Here is a tiny trained network, its code and every weight. The questions are about switching its units off for an input and a class, where a switched-off unit gives its printed mean instead of its output.

import numpy as np


def w(rows, s, z=0):
    codes = np.array(rows[::2]) - 128.0
    scale = np.full(codes.shape[1], s)
    scale[-1] = z or s
    return codes * scale


def f(y):
    return np.maximum(y, 0)


def log_softmax(a):
    a = a - a.max(-1, keepdims=True)
    return a - np.log(np.exp(a).sum(-1, keepdims=True))


def net(x, mask):
    res = np.array(x, float).reshape(1, 4) / 4 @ E
    y = f(res @ A[0][:, :-1].T + A[0][:, -1])
    res = res + np.where(mask, y, B[0][:, -1]) @ B[0][:, :-1]
    return log_softmax(res[-1] @ U[:, :-1].T + U[:, -1])


A, B = {}, {}
E = w([
[25,142,73,35,149,161,48,117,179,193,206,205],'x0',
[151,43,201,220,197,202,113,212,179,115,173,196],'x1',
[115,201,167,114,48,190,114,170,38,48,229,148],'x2',
[84,163,254,28,198,198,215,102,239,48,105,74],'x3',
],0.008)
A[0] = w([
[36,133,74,74,144,138,71,129,164,186,184,195,63],'n1',
[152,108,72,199,71,102,104,157,81,145,134,202,92],'n2',
[155,64,83,147,165,86,128,95,189,187,67,131,103],'n3',
[175,100,47,186,101,76,56,132,47,208,133,176,64],'n4',
[131,190,123,109,42,179,103,166,33,63,201,155,56],'n5',
[162,27,174,229,189,184,89,254,190,137,159,245,25],'n6',
[36,114,89,56,139,126,76,116,160,215,169,209,103],'n7',
[230,88,141,190,104,64,173,147,70,104,69,50,56],'n8',
[146,64,76,126,181,67,115,58,182,231,65,88,66],'n9',
[106,213,63,74,59,62,105,39,104,162,92,66,3],'n10',
],0.0074,0.0067)
B[0] = w([
[191,168,141,231,78,197,160,76,109,114,112,86,207],'n1',
[73,127,167,96,162,144,184,121,186,105,146,65,213],'n2',
[142,142,184,116,164,135,60,210,78,181,206,167,198],'n3',
[86,123,192,65,189,147,149,78,232,89,90,85,233],'n4',
[139,71,239,114,187,142,68,214,66,197,192,187,224],'n5',
[100,209,40,67,71,50,116,129,62,69,2,189,252],'n6',
[191,149,142,212,51,207,197,134,138,109,121,76,221],'n7',
[181,164,132,224,62,224,182,110,139,116,118,90,217],'n8',
[130,116,213,118,176,142,61,206,70,159,170,191,205],'n9',
[108,219,55,73,77,72,105,135,76,67,41,195,197],'n10',
],0.0076,0.012)
U = w([
[184,138,124,238,74,166,148,108,125,121,120,99,100],'0',
[108,148,72,80,93,69,120,127,82,105,71,157,133],'1',
[136,118,171,131,171,127,101,192,79,170,179,158,108],'2',
[79,133,176,55,190,145,153,85,253,87,110,80,126],'3',
[117,106,92,152,114,108,130,123,147,141,157,104,253],'4',
[120,92,91,135,139,56,128,80,146,150,165,113,105],'5',
[124,87,64,142,144,83,133,87,129,166,159,118,103],'6',
[118,78,66,134,136,95,133,79,134,180,160,119,98],'7',
],0.012,0.018)

Each question gives the input, the list of numbers given to net, and the class t.
The units are the neurons (one row each of A and B). Each row of codes is followed by its name. A weight is (code - 128) times the scale printed after its matrix; where a second scale follows, it is the last column's (A, B and U).
mask holds one flag per neuron, in row order. A switched-off neuron (its flag False) gives its mean, the last column of its row in B, instead of its output. The means were averaged over made-up inputs and are rounded, as every weight is.
A unit's drop is (log p(t) with every unit on - log p(t) with that unit switched off) / (log p(t) with every unit on - log p(t) with every unit switched off).
The circuit of an input: a set's keep is (log p(t) with only the set's units on - log p(t) with every unit switched off) / (log p(t) with every unit on - log p(t) with every unit switched off). Starting from all 10 units, units are removed one at a time, each time the one whose removal leaves the highest keep (on an exact tie, the one counted first), for as long as the keep stays at least 0.8.
units of the circuit, in order: the units of the circuit, biggest drop first
most important unit: the unit with the biggest drop
top k neurons: the k neurons with the biggest drops, biggest first
drop of u: that unit's drop, to one decimal
input [1,7,-8,8], class 2: units of the circuit, in order => [n3; n4]
input [4,0,-1,-4], class 0: most important unit => n7
input [2,7,-7,-7], class 1: top 2 neurons => [n6; n5]
input [-2,6,-5,6], class 1: top 2 neurons => [n6; n4]
input [-3,0,-6,5], class 2: units of the circuit, in order => [n4; n9]
input [0,-5,-6,-2], class 2: top 2 neurons => [n9; n6]
input [2,0,7,-8], class 3: top 2 neurons => [n4; n2]
input [8,7,8,3], class 0: top 2 neurons => [n1; n7]
input [6,1,8,8], class 2: top 2 neurons => [n5; n4]
input [4,0,-2,3], class 0: units of the circuit, in order => [n4; n7]
input [7,-6,-4,-6], class 0: top 2 neurons => [n7; n1]
input [1,-4,2,3], class 1: top 2 neurons => [n4; n2]
input [0,0,-5,3], class 2: units of the circuit, in order => [n4; n9]
input [-7,-1,-7,5], class 0: units of the circuit, in order => [n8]
input [3,2,-7,-8], class 3: top 3 neurons => [n4; n2; n5]
input [4,-3,-4,2], class 0: units of the circuit, in order => [n7; n4]
input [-2,2,1,2], class 4: top 3 neurons => [n4; n6; n2]
input [6,-4,-6,-2], class 0: top 2 neurons => [n7; n1]
input [-3,-3,1,3], class 4: top 2 neurons => [n4; n6]
input [4,3,2,3], class 0: top neuron => [n4]
input [6,7,-4,-3], class 1: top 2 neurons => [n6; n8]
input [2,6,0,-7], class 3: top 3 neurons => [n4; n2; n10]
input [-3,3,4,2], class 2: drop of n7 => 0.9
input [4,-2,-6,-3], class 2: drop of n3 => 0.4
input [6,-6,3,2], class 0: drop of n1 => 0.6
input [0,3,-6,4], class 2: drop of n4 => 0.1
input [-3,-7,-7,5], class 1: units of the circuit, in order => [n10]
